Below are the code and all the weights of a small trained network. Each question names an input and a class and asks about switching units off, where a switched-off unit gives its printed mean instead of its output.

import numpy as np


def w(rows, s, z=0):
    codes = np.array(rows[::2]) - 128.0
    scale = np.full(codes.shape[1], s)
    scale[-1] = z or s
    return codes * scale


def f(y):
    return y / 2 * (1 + np.tanh(0.7978845608 * (y + 0.044715 * y**3)))


def log_softmax(a):
    a = a - a.max(-1, keepdims=True)
    return a - np.log(np.exp(a).sum(-1, keepdims=True))


def net(x, mask):
    res = np.array(x, float).reshape(1, 4) / 4 @ E
    y = f(res @ A[0][:, :-1].T + A[0][:, -1])
    res = res + np.where(mask, y, B[0][:, -1]) @ B[0][:, :-1]
    return log_softmax(res[-1] @ U[:, :-1].T + U[:, -1])


A, B = {}, {}
E = w([
[217,128,139,153,154,43],'x0',
[55,158,224,78,129,68],'x1',
[131,141,127,133,118,122],'x2',
[100,9,129,215,106,41],'x3',
],0.011)
A[0] = w([
[8,120,55,124,108,172,71],'neuron 1',
[132,117,45,166,112,159,61],'neuron 2',
[95,111,175,75,109,89,120],'neuron 3',
[57,17,127,194,71,62,68],'neuron 4',
[107,137,191,141,107,130,56],'neuron 5',
[198,140,89,129,83,152,254],'neuron 6',
],0.012,0.007)
B[0] = w([
[136,108,47,158,118,44,192],'neuron 1',
[68,153,204,166,179,197,174],'neuron 2',
[62,109,185,154,130,102,184],'neuron 3',
[85,154,106,73,101,163,246],'neuron 4',
[102,82,128,170,216,220,142],'neuron 5',
[10,174,128,131,118,98,229],'neuron 6',
],0.013,0.012)
U = w([
[40,129,234,211,188,190,54],'0',
[84,185,129,9,105,187,107],'1',
[83,158,151,135,119,125,255],'2',
[98,149,117,160,133,60,237],'3',
[120,159,137,122,101,122,120],'4',
[209,89,100,181,168,162,57],'5',
[202,78,115,194,162,178,61],'6',
[205,116,128,193,137,155,54],'7',
],0.012,0.0096)

Each question gives the input, the list of numbers given to net, and the class t.
The units are the neurons (one row each of A and B). Each row of codes is followed by its name. A weight is (code - 128) times the scale printed after its matrix; where a second scale follows, it is the last column's (A, B and U).
mask holds one flag per neuron, in row order. A switched-off neuron (its flag False) gives its mean, the last column of its row in B, instead of its output. The means were averaged over made-up inputs and are rounded, as every weight is.
A unit's drop is (log p(t) with every unit on - log p(t) with that unit switched off) / (log p(t) with every unit on - log p(t) with every unit switched off).
The circuit of an input: a set's keep is (log p(t) with only the set's units on - log p(t) with every unit switched off) / (log p(t) with every unit on - log p(t) with every unit switched off). Starting from all 6 units, units are removed one at a time, each time the one whose removal leaves the highest keep (on an exact tie, the one counted first), for as long as the keep stays at least 0.8.
circuit, biggest first: the units of the circuit, biggest drop first
most important unit: the unit with the biggest drop
k most important neurons: the k neurons with the biggest drops, biggest first
drop when u is switched off: that unit's drop, to one decimal
input [-8,8,-7,-2], class 0: circuit, biggest first : (neuron 3)
input [-1,-4,0,-2], class 0: circuit, biggest first : (neuron 4; neuron 2)
input [5,-4,6,4], class 2: circuit, biggest first : (neuron 1; neuron 4)
input [-2,6,3,8], class 1: 2 most important neurons : (neuron 4; neuron 2)
input [-6,-5,8,-6], class 2: 3 most important neurons : (neuron 1; neuron 4; neuron 2)
input [-6,-4,-4,-3], class 3: 2 most important neurons : (neuron 1; neuron 4)
input [6,8,-2,6], class 0: 2 most important neurons : (neuron 3; neuron 5)
input [-5,-8,6,-6], class 0: 2 most important neurons : (neuron 2; neuron 4)
input [5,4,1,6], class 1: 2 most important neurons : (neuron 4; neuron 1)
input [-8,-7,8,-5], class 2: 4 most important neurons : (neuron 1; neuron 2; neuron 3; neuron 5)
input [1,-6,-4,4], class 0: 2 most important neurons : (neuron 2; neuron 1)
input [-4,1,-8,-3], class 2: 2 most important neurons : (neuron 4; neuron 1)
input [-6,6,6,-3], class 0: 3 most important neurons : (neuron 5; neuron 3; neuron 4)
input [-8,3,5,1], class 3: most important unit : neuron 1
input [-6,-7,3,-3], class 0: 2 most important neurons : (neuron 2; neuron 4)
input [-5,4,-3,8], class 1: drop when neuron 4 is switched off : 1.6
input [-3,-6,5,2], class 0: drop when neuron 3 is switched off : 0.0
input [-6,-5,1,-3], class 3: drop when neuron 1 is switched off : 1.1
input [-6,0,6,-5], class 2: drop when neuron 1 is switched off : 0.5
input [4,-8,-7,8], class 0: most important unit : neuron 2
